Each row is followed by its class. Each block has new classes.
[ 11 -14   0   2  11 -23   3 -16 -12  -4  11  31 -14  -1 -23  -6  -9  -6
   5   7   3  12  15  -8  10   1   9  22  15  -7  -4   0  30 -11  22   3
  -9  12   6   0 -11 -28 -17  15 -17   7  17   9   0  -6  -2  -7   4  25
  -8   0  19 -14  -6  11  -7   1   0   3   1  -1  12  12  -5   5  29   4
  -7 -16 -23  -9   3  -6 -25   1   5   8 -25 -15   8   0 -12  -8  -4   6
  -4 -28   4 -26  10  -3  -3  -2  32  -8  -7  22 -52 -16  -3   7 -25   9
 -18  13 -31 -17  31  12  17   8  11   8  11   6  -2  -2  36  -5  -8  30
   6  15   1   1   2 -22  22 -11  -5  18   8  24   8 -18 -18  13   7  -5
  21   7 -10  -7   1  -5  -6  -9   2  -6 -18 -24  10 -11  -8 -54   9  -2
   6   4   3  14  -3 -14 -12  13   3  16 -25   5  -3  -6 -12]  <16>
[  0  10  20 -19  35  30   6  11  12  10 -19  31 -21 -15   2   1  -5  -9
  -5 -17  -8 -30   6  -9  -5   2  -9 -16  -6  -9  -8  -8  27   5   9 -15
  17  17   8 -13  -5  27  32  12   6 -13  24  10  -3  -3  -3   3  -7   4
  56   8   6   2 -14  11   2 -11   0  11  -5  37 -34 -31  -3  -7 -28  21
   1   7   8  -3  -1 -18 -31   0 -12  16 -40  -3   2   0  -4 -18   8  -8
  11 -10   6 -37   4   3  -3  -4  34 -11 -33 -30  -1 -10   6   9 -27  15
 -18 -12 -14 -10  11  25 -15   5 -11   3  -6  12 -15   6  12 -10  -7  -2
   4  -5   5  -2  -7  14   7 -50  34 -23   9 -14 -11  34   7  13 -19  -2
 -46  11 -28   6  17  18   5  -3  11   7  -1   7  13  -1   9 -15   4  -1
   1  -1  15  16   0   2   0  -9   1  -8 -39   6  20 -15 -13]  <16>
[ 45   7  -3  -8   3  20 -13  -9   3   4  27  38   0  -3   7 -18 -16 -11
  -3 -16 -15 -25  -5 -34  -1  -7  26  -9 -32  -6 -40   8  14   6 -33  18
  36  19   1 -25 -26  16  57  18 -13  -3  71  12  -4 -24   1   2   4  -6
  26  23 -21  19 -25   4 -38 -24  -6  11   5  43 -22 -35   8 -24   0  11
  -4   8   8 -46  36 -24  91 -14   5  13 -34  -1   4  27   0  -4  17  -2
  16 -14   9 -91   4  16 -23  -1  91   6 -58   4  -4 -30  -4  -5 -20   1
 -32  -2 -19 -42  63  21   6 -18  38  -2  -5 -29 -15 -11  83  -6  19   4
  14   7   5 -16  -7  -6  16 -40  44 -31  -4  30 -39  37  19  35 -29  17
 -53 -16 -32   3   7  36  21   5  33  26 -54 -24  15   8  14 -10  -3   6
   9  34  15  38  -8 -10 -12  19  18  -3 -62  22  43 -26  -4]  <16>
[ 17   0   6 -11  29  16  -5 -12 -24   6   3  20 -21  -3 -27  -3   1 -14
 -10   3 -11 -28  21 -16   2   3  18  -4  -9 -19 -17  16  16   8   4   7
  -1  16   8  -1  13  19  16   8  -3   8  35  -1   7 -25   4  -8  -7  21
   2  18 -11  -6 -12   1  -8 -10 -11  -8   5  46 -36 -31   0 -18  24  22
  -6 -24  15 -21 -10 -13 -19  13  13  17 -37 -12  -2   7   2   2   3  -6
  -9 -20 -15 -27  12   7  -9 -34  81  -9 -33   0 -35 -16 -14   4 -32  -2
 -24  -9 -46 -30  47  14  24 -13  11 -12   0  15 -18   2  47 -16  -7  38
   7  12   1  -9 -11 -11  23 -43  46  17   0   6 -23  15 -21  28  -4  -5
 -22  -9 -29   6  30  11   8   8   4  -8 -59 -38  27  -2   0 -61  -7  -3
   6  14  -4  29   0  -5 -16  28   7  53 -61  13  16   1  -7]  <14>
[ 13  -6  25   6  -6   0  -5  -9  -9   5  27  28 -23 -10 -18   1  -6  -6
 -11 -14  -9 -35   3 -27   3   2 -11   3  -3 -21 -16   9  38   8  20  -6
  10  31   2  -7   0  11  -4  31  -1   4   9   4   4 -13   1  -2  -3  13
  38   3  19   3 -20   4 -16  -9  -1   1   4  23 -14  -2 -14   4  -7  26
 -16 -15   1 -10  -6 -10 -28   1  -4  20 -47  -2  22  17 -16 -12 -14   6
   7 -32  13 -51   7   4  -5  -3  32  -2  -9 -10 -23  -5   6   8 -26  -9
 -23  19 -47 -13  27  22   0  12   8  -5  17   5 -14   4  30  -7   0  30
  -7  14   0  24  -1  80  18 -23   7 -44   8   3   1   5  -8   9 -15  -3
   0 -10 -15  -9  10  22  -4  -3  15  -3 -20  -8  21 -12   8 -25  -2   1
  -1  -9  12  15   7  -5 -28   4   7  17 -40  18  17   2 -18]  <16>
[ 22 -20  16   5  27 -24  15   8  -5   5  -5  12 -11  -4 -14  -4  77   0
 -22   5   6 -21  -3 -15   7   2   4  10   0 -14  -3   7  16  -9  10  -2
   3  11   3   8 -19 -11  -3   5   6   3  21   3   5 -14   6  -5  -3  10
  25   7  27  -1 -13  -1  -6   4  -8  -7  -2   3  -5 -20 -18   1  26  13
  11 -10   8  -3  11  -1 -56   4   8  11 -54  -6  10   6  -1  -2 -24   0
  -1 -13   3 -14   1  -2  -4   1 -17  -8  -3   3 -25   5   8   9   1 -17
 -11   9 -24  -1   8   8   4   7   6   3  14  -6   4   3  24   8   3  34
  -8  -6  -1  -6   6  -3   5 -35  14  -5  12   4   6   0 -23   0  -7 -19
  -3   6   0  -2   5  12 -13   2   7   7   4 -26   0   1   7 -25   1  -1
   2  -6  10  18   8  -5  25  -7 -13  -9 -25  12  -2   0  -4]  <16>
[ 38  -8  22  19  25  -6 -14  20  23   8  34  34 -10  -8  12 -10  -4 -10
 -28  -7   5 -35 -14 -31 -27  -2 -10 -17 -25  -3 -30   6  28  -2 -11   4
  44  40  -9 -21 -48   3  50  19  -3   1  76  18   6 -26  17   1   6  -8
  53  15  33  15 -23  10 -38 -11 -28  15  -7  10  -6 -41  -3 -17  21  20
  16   7   4 -27  39  -7  21 -22  12  20 -61  -4  13  29  -9   0  -8  -1
  15 -18  24 -91   5   7 -24   1  37  -5 -30 -12 -13 -35  28   1  19 -21
 -20  -1  -2  24  25  16  -6  -1  12  -1  -6 -21   9  -4  61  25  24  15
  -9   8  -6 -25   9   6   8 -47  44 -47  -3  34 -11  32   9  17 -39   0
 -72  -6 -12  -2   0  26  20   3  27  25  18 -19  -7  19  22  10   1  23
   3   5  37  33   9  -5  44   3  -2 -62 -66  27  25  -6 -15]  <16>
[-12  15  22  11  43   4   8  24   1   9 -26   8 -22 -11 -18  -2   4  -1
 -13  -6  -3 -26  23 -15  -1   4  -7  -7  -4 -28   8   8  14  -3  23 -17
  14  15   5  -3   0  30   2  17  10   0  11  -3  -3 -15  17  -5 -29  18
  65   7  14  -9 -20  10  -4  -7 -20  -3  -4  35 -25 -32 -16   2   4  31
   7 -13  19   7  -9  -5 -68  16   5  19 -59  -5  12   4   3 -12 -19   4
  -4   1   0   7  20  -4  -2 -28  27 -10 -12  -5 -17  21  -2  19 -30  -4
  -4  -4 -42 -13   3  24  10   7  -4  -3  22  22 -11  25   6 -11 -18  24
  -4  14   4  -2   1   7  11 -38  16   6  12  -8   2  26 -24   8  -2 -13
 -20   8  -8   8  28  19   8   1   2 -11  -2  -1  22  -7 -10 -49  13  -2
   8  -3   8  34  -2   4   4  -3 -27  26 -28  33   5   8 -12]  <16>
[ 28  -5  -4   4  42  10   8 -12  -6   0   9  62 -14   3  -4 -10  -8 -10
  -7 -18  14 -12   6 -12  -6 -23  34  11  16   2 -17  -3  41 -19   6 -11
  12  16   5 -19 -22 -21  29  32  -3   1  44  17  -7   6 -15  -9   0  12
   1   4  31  -7   7   4 -14 -16   2  19   1  16  -1   5   8  -9 -12   4
 -14   6 -38 -31  11 -11  18  -7  10   6 -24   6   2   8  -9 -16  22  17
  12 -14   7 -84  -1  18 -12  20  56   1 -37  12 -34 -33  -8   2 -26  24
 -11   6 -15 -22  78  -2  -5  -1  21  18   1 -12  -8   1  37   1  -5  -2
  12   9  -1   2  -7 -20  25 -35  -9  -9  -3  39  -8   3   4  24   5  31
 -14  10 -33  -3 -15   8   9   2  12   4 -10   2  -3  -9   7 -21  16   9
  14  21  13   2   8  -6  13   0  14 -33 -39  18  12 -29 -12]  <16>
[ 14   0  23   0  -7   1  -9   0   1   4  35  25 -16 -12  -8  -1  14 -13
 -13  -4 -13 -32   4 -26   4  -6  -4  -4 -19 -21 -29  14  28   9   4   3
  26  26  -1 -21  -3  13  16  31   7   7   8  13   3 -16  11   6   3   3
  52  22  -3  15 -20   8 -20 -22  -9   8  10  36 -15 -28  -5   1 -13  21
   3 -10   5  -5  13 -20   0  -8   4  18 -53  -6   3  16   0  -6  -7 -12
   4 -30   7 -69  13  -3  -8  16  41  -2 -29 -14 -18 -14  11  -1 -11  -2
 -29  -9 -34   2  30  23   2   2   6  -2   8   0  -9  -6  46  -8  12  13
   0   9   2  -7  -2   2   9 -31  26 -34   3  -3 -13  20   2  22 -26   3
 -23  -3 -10  -6  29  12  10   1  21  21 -24 -19  15  -2  18  -6   0   5
   2   1  10  20   2 -12 -19   9  10  -2 -57  13  23  -7 -10]  <16>
[ 39 -14  -2   7  70  -2   0  13   0   6   7  26  -1 -10   3 -11  -7 -12
 -48  -1  32 -13  -4  -2  14   0  13  10   1 -15 -13   0  15  -3 -61   4
   0  27  -1   4 -51  -7  42  -9   0  -3  77  14   9 -16  10 -20   0   4
   3 -10  39 -14  -8   2 -18   2 -18 -13 -10  -1   9 -35 -11 -14  35   8
  27  -7   0 -36  32  -1 -91   2  -5   9 -50   3   4  14 -18  -7  -9  -2
  11   6  16 -47  27   6 -16   8  -7  -6 -19   9 -46 -15  11   2   6  -6
 -39  -7  -4 -14  28  12  33  -4  26   1  11   5   2  -4  57  42  21  36
   4  11   1 -14   9 -11 -13 -87  32  -6 -16  40  -7   4 -18   3 -10 -19
 -52   6  -6   0  -6  10   1   4  18  24  14 -43 -24  27   5 -22   0  26
   3  12  28  33  24  -9  57 -14 -10 -51 -45  23   7 -14 -13]  <16>
